Below is a small trained network, with its code and all its weights. Each question gives an input and a class and asks what happens when units are switched off, that is, made to give their printed mean instead of their output.

import numpy as np


def w(rows, s, z=0):
    codes = np.array(rows[::2]) - 128.0
    scale = np.full(codes.shape[1], s)
    scale[-1] = z or s
    return codes * scale


def norm(h):
    return h / np.sqrt((h * h).mean(-1, keepdims=True) + 1e-5)


def f(y):
    return np.maximum(y, 0)


def log_softmax(a):
    a = a - a.max(-1, keepdims=True)
    return a - np.log(np.exp(a).sum(-1, keepdims=True))


def net(x, mask):
    res = np.array(x, float).reshape(1, 5) / 4 @ E
    u = 0
    for l in range(2):
        y = f(norm(res) @ A[l][:, :-1].T + A[l][:, -1])
        res = res + np.where(mask[u : u + 3], y, B[l][:, -1]) @ B[l][:, :-1]
        u += 3
    return log_softmax(norm(res)[-1] @ U[:, :-1].T + U[:, -1])


A, B = {}, {}
E = w([
[129,129,125,126,126,128,130,134],'x0',
[127,127,127,129,132,127,124,127],'x1',
[200,237,188,90,124,234,41,106],'x2',
[250,43,48,41,188,53,91,160],'x3',
[127,127,127,128,128,128,124,130],'x4',
],0.0025)
A[0] = w([
[104,47,80,131,158,64,164,134,168],'0.n0',
[251,76,87,82,192,83,107,130,255],'0.n1',
[191,140,160,96,155,129,63,117,237],'0.n2',
],0.0026,0.00048)
B[0] = w([
[165,189,254,214,112,146,211,70,215],'0.n0',
[228,89,54,17,128,127,69,240,254],'0.n1',
[43,124,93,148,109,170,118,112,203],'0.n2',
],0.0031,0.0033)
A[1] = w([
[145,40,96,129,158,4,172,140,10],'1.n0',
[161,65,87,87,154,58,157,175,72],'1.n1',
[21,97,106,202,135,87,200,92,3],'1.n2',
],0.0044,0.002)
B[1] = w([
[102,189,117,213,182,125,132,59,231],'1.n0',
[43,146,167,195,130,111,161,58,248],'1.n1',
[190,23,124,2,59,112,137,254,254],'1.n2',
],0.0054,0.0031)
U = w([
[90,40,169,83,30,99,205,237,212],'0',
[58,255,199,178,84,217,103,78,5],'1',
[97,125,111,246,197,30,195,43,166],'2',
[191,128,66,25,175,141,26,149,124],'3',
],0.0089,0.0017)

Each question gives the input, the list of numbers given to net, and the class t.
The units are the neurons (one row each of A and B). Each row of codes is followed by its name. A weight is (code - 128) times the scale printed after its matrix; where a second scale follows, it is the last column's (A, B and U).
mask holds one flag per neuron, layer by layer. A switched-off neuron (its flag False) gives its mean, the last column of its row in B, instead of its output. The means were averaged over made-up inputs and are rounded, as every weight is.
A unit's drop is (log p(t) with every unit on - log p(t) with that unit switched off) / (log p(t) with every unit on - log p(t) with every unit switched off).
The circuit of an input: a set's keep is (log p(t) with only the set's units on - log p(t) with every unit switched off) / (log p(t) with every unit on - log p(t) with every unit switched off). Starting from all 6 units, units are removed one at a time, each time the one whose removal leaves the highest keep (on an exact tie, the one counted first), for as long as the keep stays at least 0.8.
circuit, biggest first: the units of the circuit, biggest drop first
k most important neurons: the k neurons with the biggest drops, biggest first
top k neurons in layer l: the k neurons of layer l with the biggest drops, biggest first
drop of u: that unit's drop, to one decimal
input [-6,-2,-1,6,1], class 2: 2 most important neurons -> (1.n1; 1.n2)
input [2,-4,0,6,4], class 2: circuit, biggest first -> (1.n1)
input [-7,-1,0,3,-1], class 2: 2 most important neurons -> (1.n1; 1.n2)
input [6,-2,0,-6,-2], class 0: top 2 neurons in layer 0 -> (0.n1; 0.n0)
input [4,-4,0,-5,0], class 0: 2 most important neurons -> (0.n1; 1.n2)
input [1,0,0,7,1], class 2: 3 most important neurons -> (1.n1; 1.n2; 1.n0)
input [-1,-6,-7,2,-4], class 2: drop of 1.n0 -> 1.0
input [-6,5,-5,-8,0], class 0: drop of 1.n2 -> 0.2
input [-2,3,-4,-8,-6], class 0: drop of 1.n2 -> 0.2
input [5,3,-5,3,8], class 2: drop of 0.n1 -> 0.0
